Below is a small trained network, with its code and all its weights. Each question gives an input and a class and asks what happens when units are switched off, that is, made to give their printed mean instead of their output.

import numpy as np


def w(rows, s, z=0):
    codes = np.array(rows[::2]) - 128.0
    scale = np.full(codes.shape[1], s)
    scale[-1] = z or s
    return codes * scale


def norm(h):
    return h / np.sqrt((h * h).mean(-1, keepdims=True) + 1e-5)


def f(y):
    return np.maximum(y, 0)


def log_softmax(a):
    a = a - a.max(-1, keepdims=True)
    return a - np.log(np.exp(a).sum(-1, keepdims=True))


def net(x, mask):
    res = np.array(x, float).reshape(1, 4) / 4 @ E
    u = 0
    for l in range(2):
        y = f(norm(res) @ A[l][:, :-1].T + A[l][:, -1])
        res = res + np.where(mask[u : u + 12], y, B[l][:, -1]) @ B[l][:, :-1]
        u += 12
    return log_softmax(norm(res)[-1] @ U[:, :-1].T + U[:, -1])


A, B = {}, {}
E = w([
[67,89,172,100,115,41,249],'x0',
[63,207,208,188,129,145,175],'x1',
[146,26,182,117,153,142,140],'x2',
[95,36,108,179,1,158,147],'x3',
],0.0085)
A[0] = w([
[138,132,109,153,173,162,69,111],'L0N1',
[50,209,141,130,170,126,167,30],'L0N2',
[124,126,73,133,67,116,105,46],'L0N3',
[141,104,56,137,1,125,140,59],'L0N4',
[213,128,60,115,194,140,48,6],'L0N5',
[140,64,125,100,182,60,160,2],'L0N6',
[187,110,122,153,150,179,84,39],'L0N7',
[42,126,193,158,115,138,157,72],'L0N8',
[127,109,222,114,93,67,204,180],'L0N9',
[137,84,200,194,125,177,122,95],'L0N10',
[156,176,65,69,198,128,161,176],'L0N11',
[71,145,180,152,108,180,193,10],'L0N12',
],0.011,0.0055)
B[0] = w([
[164,101,167,91,90,113,138,201],'L0N1',
[138,183,143,187,125,21,154,186],'L0N2',
[111,102,96,109,144,93,85,163],'L0N3',
[66,87,86,171,164,95,43,221],'L0N4',
[17,221,162,32,47,164,145,237],'L0N5',
[154,101,43,79,139,174,135,179],'L0N6',
[164,130,183,125,64,158,164,186],'L0N7',
[116,103,134,149,164,175,183,192],'L0N8',
[80,132,150,140,236,229,163,254],'L0N9',
[117,102,131,169,78,163,161,182],'L0N10',
[182,170,132,80,109,88,139,248],'L0N11',
[149,127,78,1,175,146,132,175],'L0N12',
],0.0095,0.0075)
A[1] = w([
[132,124,42,98,184,153,152,70],'L1N1',
[138,164,156,38,187,151,118,120],'L1N2',
[231,201,93,201,186,96,185,98],'L1N3',
[62,97,121,116,33,107,105,158],'L1N4',
[199,122,76,100,203,52,160,165],'L1N5',
[151,175,155,210,153,2,132,53],'L1N6',
[188,114,169,137,25,179,115,110],'L1N7',
[84,68,30,188,82,86,12,99],'L1N8',
[202,136,124,71,68,70,59,3],'L1N9',
[45,84,157,177,152,112,171,2],'L1N10',
[179,129,96,77,159,150,101,112],'L1N11',
[113,6,128,157,180,128,105,119],'L1N12',
],0.012,0.007)
B[1] = w([
[170,52,104,105,92,166,145,185],'L1N1',
[117,156,91,126,98,95,130,255],'L1N2',
[111,91,106,197,84,114,102,191],'L1N3',
[82,111,141,172,174,122,98,230],'L1N4',
[138,64,125,157,84,145,93,209],'L1N5',
[118,126,68,223,70,75,148,172],'L1N6',
[206,98,179,160,154,120,144,209],'L1N7',
[67,106,127,148,168,146,10,244],'L1N8',
[102,234,170,80,169,129,107,177],'L1N9',
[104,180,163,92,196,178,160,175],'L1N10',
[156,126,117,75,118,108,142,176],'L1N11',
[152,216,116,124,95,56,103,228],'L1N12',
],0.013,0.0079)
U = w([
[194,60,48,46,93,127,161,6],'0',
[218,73,229,184,87,174,118,37],'1',
[180,246,170,35,73,91,96,135],'2',
[77,114,132,156,212,200,226,146],'3',
[129,165,81,247,53,33,164,173],'4',
[64,95,123,159,166,151,3,252],'5',
],0.019,0.0014)

Each question gives the input, the list of numbers given to net, and the class t.
The units are the neurons (one row each of A and B). Each row of codes is followed by its name. A weight is (code - 128) times the scale printed after its matrix; where a second scale follows, it is the last column's (A, B and U).
mask holds one flag per neuron, layer by layer. A switched-off neuron (its flag False) gives its mean, the last column of its row in B, instead of its output. The means were averaged over made-up inputs and are rounded, as every weight is.
A unit's drop is (log p(t) with every unit on - log p(t) with that unit switched off) / (log p(t) with every unit on - log p(t) with every unit switched off).
The circuit of an input: a set's keep is (log p(t) with only the set's units on - log p(t) with every unit switched off) / (log p(t) with every unit on - log p(t) with every unit switched off). Starting from the 12 units with the biggest drops (on a tie, the unit counted first), units are removed one at a time, each time the one whose removal leaves the highest keep (on an exact tie, the one counted first), for as long as the keep stays at least 0.8.
circuit, biggest first: the units of the circuit, biggest drop first
top k neurons: the k neurons with the biggest drops, biggest first
top k neurons in layer l: the k neurons of layer l with the biggest drops, biggest first
drop of u: that unit's drop, to one decimal
input [2,5,-2,-3], class 4: circuit, biggest first -> L0N2
input [-3,-7,8,1], class 1: circuit, biggest first -> L1N7, L0N7
input [-7,-7,6,3], class 1: circuit, biggest first -> L0N7, L1N7
input [-5,4,-6,-4], class 4: top 2 neurons -> L0N2, L1N6
input [0,-6,8,-4], class 0: top 3 neurons -> L0N6, L1N12, L0N2
input [8,-4,-6,-4], class 4: top 2 neurons -> L0N2, L1N3
input [2,-2,-3,-2], class 4: top 2 neurons in layer 1 -> L1N3, L1N6
input [1,-7,6,-5], class 2: top 3 neurons -> L0N5, L0N9, L1N9
input [1,5,-1,8], class 3: top 2 neurons in layer 0 -> L0N8, L0N9
input [5,-2,0,4], class 3: top 2 neurons in layer 1 -> L1N10, L1N8
input [0,2,8,-8], class 0: top 2 neurons in layer 0 -> L0N5, L0N6
input [0,-2,7,-3], class 0: drop of L0N6 -> 0.2
input [-6,4,2,4], class 1: drop of L1N7 -> 0.1
input [-8,0,7,-6], class 2: drop of L1N11 -> 0.0
input [6,-4,6,-1], class 0: circuit, biggest first -> L0N6
input [4,-5,-5,-2], class 0: top 2 neurons in layer 0 -> L0N5, L0N6
